Below is a small trained network, with its code and all its weights. Each question gives an input and a class and asks what happens when units are switched off, that is, made to give their printed mean instead of their output.

import numpy as np


def w(rows, s, z=0):
    codes = np.array(rows[::2]) - 128.0
    scale = np.full(codes.shape[1], s)
    scale[-1] = z or s
    return codes * scale


def norm(h):
    return h / np.sqrt((h * h).mean(-1, keepdims=True) + 1e-5)


def f(y):
    return np.maximum(y, 0)


def log_softmax(a):
    a = a - a.max(-1, keepdims=True)
    return a - np.log(np.exp(a).sum(-1, keepdims=True))


def net(x, mask):
    res = np.array(x, float).reshape(1, 4) / 4 @ E
    u = 0
    for l in range(2):
        y = f(norm(res) @ A[l][:, :-1].T + A[l][:, -1])
        res = res + np.where(mask[u : u + 4], y, B[l][:, -1]) @ B[l][:, :-1]
        u += 4
    return log_softmax(norm(res)[-1] @ U[:, :-1].T + U[:, -1])


A, B = {}, {}
E = w([
[107,190,153,129,216,46,117,120],'x0',
[140,198,108,119,200,88,47,79],'x1',
[2,207,126,26,125,110,92,51],'x2',
[55,204,127,66,98,149,97,76],'x3',
],0.0085)
A[0] = w([
[86,255,149,75,213,117,115,95,88],'0.n0',
[171,123,64,157,200,109,138,169,98],'0.n1',
[120,35,212,148,86,111,107,218,5],'0.n2',
[143,115,126,99,120,159,161,142,12],'0.n3',
],0.0085,0.003)
B[0] = w([
[2,185,82,114,190,77,107,79,254],'0.n0',
[171,111,195,135,151,132,83,144,200],'0.n1',
[52,166,125,169,177,126,172,125,191],'0.n2',
[34,131,133,140,85,141,146,65,141],'0.n3',
],0.011,0.0082)
A[1] = w([
[186,192,69,219,126,71,99,251,237],'1.n0',
[188,20,189,173,219,154,237,106,255],'1.n1',
[80,88,155,97,9,177,76,126,106],'1.n2',
[253,24,223,219,245,68,42,169,62],'1.n3',
],0.0056,0.003)
B[1] = w([
[81,117,151,31,92,145,132,140,199],'1.n0',
[164,172,143,199,153,111,155,163,241],'1.n1',
[202,82,129,119,152,151,126,82,169],'1.n2',
[244,206,74,10,86,46,63,219,255],'1.n3',
],0.013,0.0075)
U = w([
[217,180,112,114,142,68,114,212,160],'0',
[25,164,99,99,185,64,63,54,253],'1',
[110,78,139,255,140,154,246,159,8],'2',
[147,62,105,96,106,181,129,26,50],'3',
],0.014,0.0029)

Each question gives the input, the list of numbers given to net, and the class t.
The units are the neurons (one row each of A and B). Each row of codes is followed by its name. A weight is (code - 128) times the scale printed after its matrix; where a second scale follows, it is the last column's (A, B and U).
mask holds one flag per neuron, layer by layer. A switched-off neuron (its flag False) gives its mean, the last column of its row in B, instead of its output. The means were averaged over made-up inputs and are rounded, as every weight is.
A unit's drop is (log p(t) with every unit on - log p(t) with that unit switched off) / (log p(t) with every unit on - log p(t) with every unit switched off).
The circuit of an input: a set's keep is (log p(t) with only the set's units on - log p(t) with every unit switched off) / (log p(t) with every unit on - log p(t) with every unit switched off). Starting from all 8 units, units are removed one at a time, each time the one whose removal leaves the highest keep (on an exact tie, the one counted first), for as long as the keep stays at least 0.8.
circuit, biggest first: the units of the circuit, biggest drop first
most important unit: the unit with the biggest drop
top k neurons: the k neurons with the biggest drops, biggest first
drop when u is switched off: that unit's drop, to one decimal
input [-5,-6,8,1], class 3: most important unit -> 0.n0
input [-5,0,6,-5], class 3: circuit, biggest first -> 0.n0; 1.n3
input [-6,-5,7,4], class 3: circuit, biggest first -> 0.n0; 1.n2
input [-4,-4,-1,-5], class 2: top 2 neurons -> 1.n3; 0.n2
input [-5,-2,2,7], class 3: circuit, biggest first -> 0.n0; 1.n2; 1.n3
input [-3,-8,-1,8], class 3: top 3 neurons -> 1.n1; 1.n2; 0.n0
input [-4,-8,3,1], class 2: top 4 neurons -> 1.n3; 0.n0; 0.n2; 1.n0
input [-5,-4,-8,4], class 2: drop when 1.n3 is switched off -> 0.2
input [-6,0,0,-2], class 2: drop when 1.n3 is switched off -> 0.4
input [-4,-5,-3,5], class 2: drop when 1.n3 is switched off -> 0.3
